Here is a tiny trained network, its code and every weight. The questions are about switching its units off for an input and a class, where a switched-off unit gives its printed mean instead of its output.

import numpy as np


def w(rows, s, z=0):
    codes = np.array(rows[::2]) - 128.0
    scale = np.full(codes.shape[1], s)
    scale[-1] = z or s
    return codes * scale


def norm(h):
    return h / np.sqrt((h * h).mean(-1, keepdims=True) + 1e-5)


def f(y):
    return np.maximum(y, 0)


def log_softmax(a):
    a = a - a.max(-1, keepdims=True)
    return a - np.log(np.exp(a).sum(-1, keepdims=True))


def net(x, mask):
    res = np.array(x, float).reshape(1, 8) / 4 @ E
    u = 0
    for l in range(2):
        y = f(norm(res) @ A[l][:, :-1].T + A[l][:, -1])
        res = res + np.where(mask[u : u + 12], y, B[l][:, -1]) @ B[l][:, :-1]
        u += 12
    return log_softmax(norm(res)[-1] @ U[:, :-1].T + U[:, -1])


A, B = {}, {}
E = w([
[127,129,129,128],'x0',
[127,129,128,132],'x1',
[127,126,127,133],'x2',
[126,127,128,127],'x3',
[237,63,203,192],'x4',
[130,129,131,119],'x5',
[188,253,90,154],'x6',
[67,204,251,183],'x7',
],0.0066)
A[0] = w([
[74,154,118,108,107],'0.n0',
[53,9,165,92,65],'0.n1',
[64,116,62,91,117],'0.n2',
[115,156,112,120,143],'0.n3',
[98,86,125,160,75],'0.n4',
[154,57,76,127,100],'0.n5',
[234,65,177,146,70],'0.n6',
[92,124,105,101,83],'0.n7',
[197,195,79,147,67],'0.n8',
[80,148,219,163,83],'0.n9',
[173,80,17,126,96],'0.n10',
[99,62,143,114,5],'0.n11',
],0.015,0.0029)
B[0] = w([
[110,97,91,156,179],'0.n0',
[223,244,111,125,247],'0.n1',
[82,109,71,191,202],'0.n2',
[141,118,109,139,161],'0.n3',
[174,151,127,108,157],'0.n4',
[78,114,201,82,202],'0.n5',
[75,96,3,191,255],'0.n6',
[98,132,89,153,160],'0.n7',
[225,214,143,122,211],'0.n8',
[63,65,201,49,239],'0.n9',
[82,76,243,78,228],'0.n10',
[186,176,130,121,174],'0.n11',
],0.018,0.0082)
A[1] = w([
[139,60,103,190,78],'1.n0',
[105,77,217,50,66],'1.n1',
[99,109,61,212,2],'1.n2',
[246,183,168,162,22],'1.n3',
[247,202,103,119,149],'1.n4',
[68,90,41,235,75],'1.n5',
[129,45,134,44,68],'1.n6',
[110,114,183,120,22],'1.n7',
[122,75,152,74,103],'1.n8',
[93,96,79,161,73],'1.n9',
[132,98,116,191,200],'1.n10',
[170,76,168,183,209],'1.n11',
],0.012,0.0022)
B[1] = w([
[133,143,47,164,163],'1.n0',
[39,71,229,136,250],'1.n1',
[103,31,54,171,192],'1.n2',
[207,255,85,105,217],'1.n3',
[249,153,224,171,253],'1.n4',
[158,32,12,59,231],'1.n5',
[64,217,202,167,190],'1.n6',
[93,106,148,96,170],'1.n7',
[88,139,198,140,186],'1.n8',
[127,130,56,174,178],'1.n9',
[108,143,70,87,166],'1.n10',
[69,186,55,80,146],'1.n11',
],0.018,0.0079)
U = w([
[17,106,251,74,249],'0',
[239,215,159,105,89],'1',
[88,51,1,103,40],'2',
],0.0097,0.0012)

Each question gives the input, the list of numbers given to net, and the class t.
The units are the neurons (one row each of A and B). Each row of codes is followed by its name. A weight is (code - 128) times the scale printed after its matrix; where a second scale follows, it is the last column's (A, B and U).
mask holds one flag per neuron, layer by layer. A switched-off neuron (its flag False) gives its mean, the last column of its row in B, instead of its output. The means were averaged over made-up inputs and are rounded, as every weight is.
A unit's drop is (log p(t) with every unit on - log p(t) with that unit switched off) / (log p(t) with every unit on - log p(t) with every unit switched off).
The circuit of an input: a set's keep is (log p(t) with only the set's units on - log p(t) with every unit switched off) / (log p(t) with every unit on - log p(t) with every unit switched off). Starting from the 12 units with the biggest drops (on a tie, the unit counted first), units are removed one at a time, each time the one whose removal leaves the highest keep (on an exact tie, the one counted first), for as long as the keep stays at least 0.8.
units of the circuit, in order: the units of the circuit, biggest drop first
unit that matters most: the unit with the biggest drop
k most important neurons: the k neurons with the biggest drops, biggest first
k most important neurons of layer l: the k neurons of layer l with the biggest drops, biggest first
drop when u is switched off: that unit's drop, to one decimal
input [4,0,5,4,8,7,-3,7], class 2: 2 most important neurons => [0.n6, 0.n10]
input [2,8,2,-3,4,-8,7,7], class 0: 3 most important neurons => [0.n9, 0.n1, 0.n11]
input [-6,-3,1,3,-5,0,-6,-7], class 0: unit that matters most => 0.n10
input [-6,-5,6,2,-7,3,-8,-3], class 1: 2 most important neurons => [0.n1, 0.n6]
input [-3,4,8,0,2,-3,2,2], class 0: 3 most important neurons => [0.n9, 0.n1, 0.n2]
input [-1,-5,-3,2,8,1,-8,-4], class 1: 2 most important neurons of layer 0 => [0.n1, 0.n11]
input [-2,-8,-5,-2,-8,-2,-6,4], class 2: 2 most important neurons of layer 0 => [0.n2, 0.n8]
input [0,5,-7,7,-5,6,-7,-7], class 0: 3 most important neurons of layer 0 => [0.n10, 0.n6, 0.n5]
input [7,4,-2,2,6,6,-5,-6], class 0: 4 most important neurons of layer 0 => [0.n5, 0.n10, 0.n2, 0.n8]
input [-7,4,7,6,7,-1,-8,7], class 1: 3 most important neurons of layer 0 => [0.n1, 0.n10, 0.n11]
input [6,8,-7,3,8,8,-7,-8], class 0: 3 most important neurons of layer 0 => [0.n5, 0.n10, 0.n8]
input [0,0,3,-1,6,1,-6,1], class 1: 3 most important neurons => [0.n1, 0.n11, 0.n2]
input [1,5,0,-6,3,0,1,2], class 2: 2 most important neurons of layer 0 => [0.n6, 0.n10]
input [1,-2,1,4,3,5,-6,-7], class 0: 3 most important neurons of layer 0 => [0.n10, 0.n5, 0.n8]
input [-2,-1,8,2,-6,-8,-3,0], class 2: unit that matters most => 0.n2
input [-6,-4,-2,-4,6,3,3,5], class 2: 2 most important neurons of layer 0 => [0.n6, 0.n10]
input [-1,6,0,-4,8,0,2,7], class 2: 3 most important neurons => [0.n6, 0.n10, 0.n5]
input [-6,4,3,0,-4,-1,-1,-6], class 0: 2 most important neurons of layer 0 => [0.n10, 0.n6]
input [-7,4,-4,-5,0,0,-7,3], class 1: drop when 0.n1 is switched off => 0.7
input [4,8,-8,-5,8,-3,-5,3], class 2: units of the circuit, in order => [0.n6]
input [-3,1,2,5,8,4,3,-2], class 2: drop when 0.n6 is switched off => 1.1
input [7,-3,3,-2,-3,-8,-3,-5], class 0: drop when 0.n10 is switched off => 2.0
